Below are the code and all the weights of a small trained network. Each question names an input and a class and asks about switching units off, where a switched-off unit gives its printed mean instead of its output.

import numpy as np


def w(rows, s, z=0):
    codes = np.array(rows[::2]) - 128.0
    scale = np.full(codes.shape[1], s)
    scale[-1] = z or s
    return codes * scale


def f(y):
    return np.maximum(y, 0)


def log_softmax(a):
    a = a - a.max(-1, keepdims=True)
    return a - np.log(np.exp(a).sum(-1, keepdims=True))


def net(x, mask):
    res = np.array(x, float).reshape(1, 5) / 4 @ E
    y = f(res @ A[0][:, :-1].T + A[0][:, -1])
    res = res + np.where(mask, y, B[0][:, -1]) @ B[0][:, :-1]
    return log_softmax(res[-1] @ U[:, :-1].T + U[:, -1])


A, B = {}, {}
E = w([
[152,143,215,48,203,100,181,202,254,210,174],'x0',
[213,97,231,138,139,76,58,63,102,91,247],'x1',
[49,83,74,132,39,186,100,84,212,197,255],'x2',
[86,56,152,58,232,226,63,97,179,54,76],'x3',
[192,207,49,201,153,176,93,205,226,32,192],'x4',
],0.0071)
A[0] = w([
[161,155,169,131,203,71,168,170,92,74,64,5],'n0',
[103,160,67,111,112,187,151,164,125,146,68,90],'n1',
[74,148,70,156,111,171,186,191,153,171,35,67],'n2',
[66,36,143,40,237,222,58,98,194,43,92,72],'n3',
[108,63,145,90,105,94,145,85,75,201,106,25],'n4',
[220,102,186,159,151,99,42,61,91,78,221,36],'n5',
[96,124,69,119,94,162,153,187,145,146,60,21],'n6',
[159,149,196,36,203,105,178,211,219,206,141,2],'n7',
[70,172,73,121,141,174,169,175,137,140,56,87],'n8',
[90,91,79,133,69,187,88,79,184,188,184,55],'n9',
[156,216,96,220,20,2,230,175,90,211,180,88],'n10',
[176,174,109,189,131,170,115,183,173,56,162,57],'n11',
[184,184,51,142,135,130,72,156,179,98,152,42],'n12',
[201,186,158,120,208,109,159,158,60,71,40,103],'n13',
[63,39,188,97,105,57,134,59,66,221,63,40],'n14',
[71,162,55,115,120,171,159,180,147,173,59,50],'n15',
[133,175,89,166,99,167,82,166,166,96,166,71],'n16',
[131,139,72,202,43,144,105,67,33,57,95,59],'n17',
[159,154,116,170,131,150,131,151,165,119,141,9],'n18',
[161,157,152,133,146,77,120,160,94,102,68,76],'n19',
[101,107,49,199,69,145,66,76,18,65,81,42],'n20',
[55,64,99,136,52,178,108,91,196,176,229,47],'n21',
[177,173,73,175,152,133,74,179,183,80,146,67],'n22',
[66,109,118,121,111,143,117,103,141,179,173,28],'n23',
[209,109,229,137,117,94,31,78,124,106,212,35],'n24',
[101,73,175,54,108,105,147,61,68,176,110,25],'n25',
[157,158,161,89,117,63,197,185,195,201,171,77],'n26',
[182,167,107,205,164,151,118,183,175,46,181,68],'n27',
[190,130,130,129,179,77,142,162,78,80,55,38],'n28',
],0.0078,0.0049)
B[0] = w([
[157,173,75,76,71,121,100,67,156,159,138,178],'n0',
[121,90,150,137,132,70,142,107,117,139,182,180],'n1',
[101,78,117,134,144,46,156,105,106,135,185,198],'n2',
[225,86,88,175,131,176,88,232,30,25,129,249],'n3',
[83,171,149,103,190,184,176,126,89,149,92,184],'n4',
[113,54,130,150,140,24,183,92,111,134,187,201],'n5',
[134,101,138,128,154,66,151,88,113,126,172,171],'n6',
[93,91,194,184,176,147,76,90,237,94,68,207],'n7',
[112,75,130,142,132,56,168,117,128,117,199,191],'n8',
[183,172,79,62,63,116,83,77,143,163,135,200],'n9',
[217,77,97,137,132,179,79,197,37,3,107,230],'n10',
[78,164,151,87,169,161,179,143,93,168,78,181],'n11',
[105,164,172,117,165,150,162,125,89,154,85,172],'n12',
[156,180,59,68,52,114,64,75,145,191,158,208],'n13',
[83,194,160,111,179,193,200,144,98,154,73,228],'n14',
[126,78,122,145,128,59,177,75,115,125,180,189],'n15',
[112,164,139,93,171,168,157,120,103,161,78,176],'n16',
[112,74,184,181,179,170,71,110,246,110,95,212],'n17',
[123,139,135,118,168,138,162,102,122,109,101,144],'n18',
[165,160,88,100,62,122,99,106,140,154,151,167],'n19',
[90,97,185,158,180,159,95,144,253,114,93,222],'n20',
[183,193,32,62,47,118,79,43,142,163,123,217],'n21',
[89,197,173,118,160,165,187,132,90,177,72,182],'n22',
[163,178,90,95,110,124,110,106,139,141,121,161],'n23',
[106,69,112,142,148,1,190,102,123,121,180,197],'n24',
[85,183,150,116,187,172,179,141,89,159,92,195],'n25',
[133,95,154,181,188,165,55,137,193,96,112,193],'n26',
[63,160,155,111,159,176,184,123,90,179,94,190],'n27',
[173,183,64,83,58,141,89,75,156,168,150,178],'n28',
],0.0076,0.013)
U = w([
[79,190,156,103,156,175,201,131,83,174,93,124],'0',
[151,180,67,77,76,113,67,87,158,173,132,117],'1',
[101,99,176,165,158,147,69,125,254,113,103,114],'2',
[107,77,125,136,138,13,189,110,101,132,172,123],'3',
[178,107,102,139,130,167,80,191,33,49,118,112],'4',
[108,136,132,144,97,133,101,197,129,157,136,254],'5',
[89,155,153,137,77,123,127,178,131,130,152,115],'6',
],0.012,0.023)

Each question gives the input, the list of numbers given to net, and the class t.
The units are the neurons (one row each of A and B). Each row of codes is followed by its name. A weight is (code - 128) times the scale printed after its matrix; where a second scale follows, it is the last column's (A, B and U).
mask holds one flag per neuron, in row order. A switched-off neuron (its flag False) gives its mean, the last column of its row in B, instead of its output. The means were averaged over made-up inputs and are rounded, as every weight is.
A unit's drop is (log p(t) with every unit on - log p(t) with that unit switched off) / (log p(t) with every unit on - log p(t) with every unit switched off).
The circuit of an input: a set's keep is (log p(t) with only the set's units on - log p(t) with every unit switched off) / (log p(t) with every unit on - log p(t) with every unit switched off). Starting from the 12 units with the biggest drops (on a tie, the unit counted first), units are removed one at a time, each time the one whose removal leaves the highest keep (on an exact tie, the one counted first), for as long as the keep stays at least 0.8.
units of the circuit, in order: the units of the circuit, biggest drop first
top k neurons: the k neurons with the biggest drops, biggest first
drop of u: that unit's drop, to one decimal
input [5,0,-3,-2,0], class 2: units of the circuit, in order : (n7)
input [-6,-5,2,6,0], class 2: top 3 neurons : (n20 n10 n17)
input [7,2,-8,3,-6], class 1: top 2 neurons : (n13 n0)
input [3,0,8,4,-6], class 1: top 2 neurons : (n21 n9)
input [5,-1,-8,5,8], class 0: top 3 neurons : (n27 n22 n11)
input [0,8,-7,-6,3], class 3: top 2 neurons : (n5 n24)
input [3,4,-2,2,0], class 3: top 2 neurons : (n20 n17)
input [1,2,7,5,6], class 1: top 3 neurons : (n21 n9 n14)
input [7,1,-1,8,6], class 4: top 2 neurons : (n3 n20)
input [7,-3,8,-8,-5], class 1: top 2 neurons : (n21 n3)
input [4,2,-5,6,-1], class 4: top 3 neurons : (n3 n21 n9)
input [-5,2,-4,-2,3], class 2: top 3 neurons : (n17 n20 n21)
input [5,6,-4,-3,4], class 3: drop of n5 : 1.9
input [4,-4,7,2,5], class 1: drop of n9 : 0.2
input [3,2,-6,7,6], class 4: units of the circuit, in order : (n3)
input [-8,-1,-2,8,-6], class 2: drop of n20 : 3.0
